Below is a small trained network, with its code and all its weights. Each question gives an input and a target symbol and asks what happens when units are switched off, that is, made to give their printed mean instead of their output.

import numpy as np


def w(rows, s, z=0):
    codes = np.array(rows[::2]) - 128.0
    scale = np.full(codes.shape[1], s)
    scale[-1] = z or s
    return codes * scale


def norm(h):
    return h / np.sqrt((h * h).mean(-1, keepdims=True) + 1e-5)


def f(y):
    return y / 2 * (1 + np.tanh(0.7978845608 * (y + 0.044715 * y**3)))


def softmax(a):
    e = np.exp(a - a.max(-1, keepdims=True))
    return e / e.sum(-1, keepdims=True)


def log_softmax(a):
    a = a - a.max(-1, keepdims=True)
    return a - np.log(np.exp(a).sum(-1, keepdims=True))


def net(x, mask):
    ids = ['αβγεημξτφ'.index(c) for c in x.split()]
    T = len(ids)
    res = E[ids] + P[:T]
    u = 0
    for l in range(2):
        r = norm(res)
        for j in range(3):
            rows = slice(2 * j, 2 * j + 2)
            q, k, v = (r @ M[l][rows].T for M in (Q, K, V))
            z = softmax(np.where(np.tri(T) > 0, q @ k.T / 2**0.5, -1e9)) @ v
            o = O[l][rows]
            res = res + np.where(mask[u + j], z, o[:, -1]) @ o[:, :-1]
        u += 3
        y = f(norm(res) @ A[l][:, :-1].T + A[l][:, -1])
        res = res + np.where(mask[u : u + 4], y, B[l][:, -1]) @ B[l][:, :-1]
        u += 4
    return log_softmax(norm(res)[-1] @ U[:, :-1].T + U[:, -1])


Q, K, V, O, A, B = {}, {}, {}, {}, {}, {}
E = w([
[31,133,115],'α',
[163,111,155],'β',
[119,89,72],'γ',
[21,122,102],'ε',
[161,161,174],'η',
[188,167,97],'μ',
[159,6,16],'ξ',
[111,22,108],'τ',
[105,155,78],'φ',
],0.02)
P = w([
[230,6,100],'0',
[178,64,129],'1',
[154,108,143],'2',
[119,147,144],'3',
[115,215,164],'4',
[123,255,198],'5',
[143,250,202],'6',
],0.003)
Q[0] = w([
[161,141,162],'0.h0',
[136,145,53],'0.h0',
[94,254,120],'0.h1',
[159,82,108],'0.h1',
[76,229,29],'0.h2',
[139,103,162],'0.h2',
],0.045)
K[0] = w([
[171,138,171],'0.h0',
[143,134,74],'0.h0',
[130,255,122],'0.h1',
[139,100,94],'0.h1',
[131,229,125],'0.h2',
[135,99,137],'0.h2',
],0.047)
V[0] = w([
[162,137,237],'0.h0',
[151,185,121],'0.h0',
[95,167,94],'0.h1',
[251,163,83],'0.h1',
[100,153,4],'0.h2',
[135,196,94],'0.h2',
],0.025)
O[0] = w([
[44,118,240,27],'0.h0',
[134,138,164,136],'0.h0',
[104,199,150,150],'0.h1',
[253,184,55,170],'0.h1',
[28,221,89,253],'0.h2',
[104,202,176,162],'0.h2',
],0.019)
A[0] = w([
[121,75,139,3],'0.n0',
[127,185,251,206],'0.n1',
[36,128,178,177],'0.n2',
[136,179,125,93],'0.n3',
],0.033,0.0021)
B[0] = w([
[113,206,128,156],'0.n0',
[213,83,3,215],'0.n1',
[174,65,225,220],'0.n2',
[162,145,161,254],'0.n3',
],0.038,0.0096)
Q[1] = w([
[72,169,230],'1.h0',
[243,219,44],'1.h0',
[195,118,67],'1.h1',
[64,176,166],'1.h1',
[115,107,251],'1.h2',
[176,114,250],'1.h2',
],0.027)
K[1] = w([
[138,47,169],'1.h0',
[205,226,174],'1.h0',
[127,203,72],'1.h1',
[146,48,151],'1.h1',
[145,178,172],'1.h2',
[169,254,140],'1.h2',
],0.03)
V[1] = w([
[167,92,2],'1.h0',
[33,112,114],'1.h0',
[182,33,175],'1.h1',
[127,101,104],'1.h1',
[153,202,186],'1.h2',
[117,159,142],'1.h2',
],0.022)
O[1] = w([
[8,69,136,252],'1.h0',
[113,104,7,55],'1.h0',
[67,210,64,45],'1.h1',
[149,141,158,134],'1.h1',
[145,174,22,47],'1.h2',
[150,140,87,87],'1.h2',
],0.015,0.011)
A[1] = w([
[14,168,153,153],'1.n0',
[48,250,121,4],'1.n1',
[85,178,170,3],'1.n2',
[132,157,217,60],'1.n3',
],0.023,0.0052)
B[1] = w([
[122,128,192,186],'1.n0',
[11,192,48,247],'1.n1',
[128,9,2,150],'1.n2',
[143,215,112,145],'1.n3',
],0.034,0.014)
U = w([
[148,122,122,93],'α',
[226,196,154,82],'β',
[139,125,172,96],'γ',
[160,124,126,41],'ε',
[142,128,181,91],'η',
[113,177,82,198],'μ',
[129,52,4,2],'ξ',
[86,72,146,139],'τ',
[209,65,96,163],'φ',
],0.016,0.0067)

Each question gives the input, a string of symbols that net reads in full, and the target symbol t.
The units are the heads (2 rows each of Q, K, V and O) and the neurons (one row each of A and B). Each row of codes is followed by its name. A weight is (code - 128) times the scale printed after its matrix; where a second scale follows, it is the last column's (O, A, B and U).
mask holds one flag per unit, layer by layer, with each layer's heads first. A switched-off unit (its flag False) gives its mean, the last column of its rows in O or B, instead of its output. The means were averaged over made-up inputs and are rounded, as every weight is.
A unit's drop is (log p(t) with every unit on - log p(t) with that unit switched off) / (log p(t) with every unit on - log p(t) with every unit switched off).
The circuit of an input: a set's keep is (log p(t) with only the set's units on - log p(t) with every unit switched off) / (log p(t) with every unit on - log p(t) with every unit switched off). Starting from the 12 units with the biggest drops (on a tie, the unit counted first), units are removed one at a time, each time the one whose removal leaves the highest keep (on an exact tie, the one counted first), for as long as the keep stays at least 0.8.
units of the circuit, in order: the units of the circuit, biggest drop first
most important unit: the unit with the biggest drop
top k neurons: the k neurons with the biggest drops, biggest first
top k neurons in layer l: the k neurons of layer l with the biggest drops, biggest first
which heads matter: for each layer, one digit per head in row order, 1 if its drop is at least 0.15 and else 0, layers parted by /
drop when u is switched off: that unit's drop, to one decimal
input τ β φ ξ, target φ: units of the circuit, in order	(1.n1)
input φ φ γ φ φ β, target φ: which heads matter	100 / 000
input α φ η μ ε, target β: top 2 neurons	(0.n1; 1.n1)
input μ η μ γ γ, target β: which heads matter	100 / 010
input α φ τ α μ γ, target β: which heads matter	101 / 100
input ε τ γ β ε ε, target τ: which heads matter	010 / 000
input ε φ ε η γ, target φ: which heads matter	001 / 000
input τ ε α γ, target τ: units of the circuit, in order	(0.h1; 1.h0)
input ε ε ξ γ γ β ξ, target ξ: top 2 neurons	(1.n1; 0.n2)
input β β β ε γ, target ξ: which heads matter	010 / 100
input φ η μ α γ α, target β: top 2 neurons	(0.n1; 1.n1)
input β ε γ, target ξ: which heads matter	100 / 110
input φ τ α ε ε, target τ: which heads matter	011 / 100
input μ γ φ α η τ, target τ: most important unit	0.h2
input φ φ φ φ φ ξ, target φ: which heads matter	000 / 010
input γ τ ξ, target τ: which heads matter	010 / 101
input γ γ η ε, target φ: which heads matter	001 / 000
input γ γ ξ ε τ, target τ: which heads matter	010 / 000
input φ μ φ ε η, target φ: which heads matter	100 / 000
input β α τ α, target τ: most important unit	0.h1
input φ τ γ α, target τ: top 2 neurons in layer 0	(0.n2; 0.n0)
input η γ α, target φ: drop when 1.n1 is switched off	0.2
input ε φ β, target φ: drop when 1.h2 is switched off	0.1
input φ φ ε ξ μ μ, target β: drop when 0.h1 is switched off	0.8
